Below is a small trained network, with its code and all its weights. Each question gives an input and a class and asks what happens when units are switched off, that is, made to give their printed mean instead of their output.

import numpy as np


def w(rows, s, z=0):
    codes = np.array(rows[::2]) - 128.0
    scale = np.full(codes.shape[1], s)
    scale[-1] = z or s
    return codes * scale


def f(y):
    return np.maximum(y, 0)


def log_softmax(a):
    a = a - a.max(-1, keepdims=True)
    return a - np.log(np.exp(a).sum(-1, keepdims=True))


def net(x, mask):
    res = np.array(x, float).reshape(1, 6) / 4 @ E
    y = f(res @ A[0][:, :-1].T + A[0][:, -1])
    res = res + np.where(mask, y, B[0][:, -1]) @ B[0][:, :-1]
    return log_softmax(res[-1] @ U[:, :-1].T + U[:, -1])


A, B = {}, {}
E = w([
[77,247,55,144,185,136,136,62,81,185,139,89],'x0',
[205,158,132,49,216,117,168,161,142,101,58,92],'x1',
[131,107,58,70,142,235,149,131,91,72,161,144],'x2',
[115,158,127,148,153,87,68,169,83,75,92,206],'x3',
[161,135,89,121,100,128,47,195,64,133,89,93],'x4',
[134,138,178,90,87,101,152,157,148,139,141,55],'x5',
],0.011)
A[0] = w([
[74,161,131,180,144,73,138,71,161,251,142,72,250],'N0',
[124,53,229,176,89,77,160,159,195,74,123,226,207],'N1',
[181,100,119,136,116,132,25,193,32,85,96,158,241],'N2',
[163,166,32,41,232,189,142,99,82,105,101,109,196],'N3',
[135,119,112,43,147,235,253,96,167,138,172,58,250],'N4',
[128,102,117,187,72,127,33,177,96,90,108,159,133],'N5',
[118,116,112,146,32,202,64,110,90,123,128,165,175],'N6',
[201,187,171,112,166,5,101,160,161,139,73,72,236],'N7',
],0.0063,0.0027)
B[0] = w([
[118,135,163,171,146,123,146,49,83,200,119,78,219],'N0',
[170,85,165,76,148,98,108,63,180,130,139,179,233],'N1',
[147,90,49,124,107,116,52,203,81,134,151,170,215],'N2',
[78,87,80,98,184,176,202,124,47,67,87,180,236],'N3',
[171,154,101,110,64,215,226,136,162,79,197,30,247],'N4',
[99,60,96,120,101,112,38,133,150,179,147,137,192],'N5',
[103,76,73,125,106,148,100,138,119,169,204,118,191],'N6',
[168,166,148,137,140,25,151,184,72,154,2,101,209],'N7',
],0.0077,0.013)
U = w([
[102,165,134,98,90,132,98,155,87,85,188,111,160],'0',
[29,220,72,236,176,138,119,14,90,170,163,176,250],'1',
[107,68,63,131,108,140,43,178,123,148,180,161,72],'2',
[130,135,208,162,131,77,162,87,116,204,70,65,101],'3',
[159,137,165,118,46,162,202,130,234,125,193,47,71],'4',
[158,88,221,77,158,95,127,89,255,93,130,216,218],'5',
[130,131,71,75,189,232,221,109,103,46,125,124,160],'6',
[157,177,115,106,178,74,103,223,83,90,31,159,33],'7',
],0.0085,0.0017)

Each question gives the input, the list of numbers given to net, and the class t.
The units are the neurons (one row each of A and B). Each row of codes is followed by its name. A weight is (code - 128) times the scale printed after its matrix; where a second scale follows, it is the last column's (A, B and U).
mask holds one flag per neuron, in row order. A switched-off neuron (its flag False) gives its mean, the last column of its row in B, instead of its output. The means were averaged over made-up inputs and are rounded, as every weight is.
A unit's drop is (log p(t) with every unit on - log p(t) with that unit switched off) / (log p(t) with every unit on - log p(t) with every unit switched off).
The circuit of an input: a set's keep is (log p(t) with only the set's units on - log p(t) with every unit switched off) / (log p(t) with every unit on - log p(t) with every unit switched off). Starting from all 8 units, units are removed one at a time, each time the one whose removal leaves the highest keep (on an exact tie, the one counted first), for as long as the keep stays at least 0.8.
circuit, biggest first: the units of the circuit, biggest drop first
k most important neurons: the k neurons with the biggest drops, biggest first
drop when u is switched off: that unit's drop, to one decimal
input [-1,0,7,-8,-4,3], class 4: circuit, biggest first : [N4]
input [-3,-1,4,-5,1,-2], class 4: 2 most important neurons : [N3 N4]
input [-3,-1,4,-8,-5,-6], class 4: 2 most important neurons : [N4 N3]
input [-4,-1,-4,-8,5,4], class 3: circuit, biggest first : [N7 N4]
input [0,3,0,-1,1,3], class 7: 3 most important neurons : [N7 N0 N6]
input [8,-2,1,-8,-7,-2], class 6: circuit, biggest first : [N4 N3]
input [0,1,-3,-6,-3,-5], class 4: circuit, biggest first : [N3 N4]
input [1,-2,6,-8,-2,0], class 4: 3 most important neurons : [N4 N2 N7]
input [6,-5,4,-4,4,5], class 4: 2 most important neurons : [N4 N2]
input [8,4,0,-3,-6,-6], class 6: 2 most important neurons : [N4 N3]
input [4,-7,-8,4,-3,5], class 3: 2 most important neurons : [N3 N7]
input [-7,-4,4,-5,-5,-7], class 4: 3 most important neurons : [N4 N3 N6]
input [-6,0,-4,8,0,0], class 5: 2 most important neurons : [N1 N3]
input [-2,-5,-5,-2,-1,3], class 3: circuit, biggest first : [N0]
input [-7,-6,-6,-3,1,-3], class 5: drop when N1 is switched off : 2.0
input [3,-6,3,7,1,-4], class 2: drop when N0 is switched off : 0.0
input [6,-2,2,2,6,-3], class 2: drop when N2 is switched off : 0.6
input [-5,-8,-5,0,-3,7], class 5: drop when N1 is switched off : 0.6
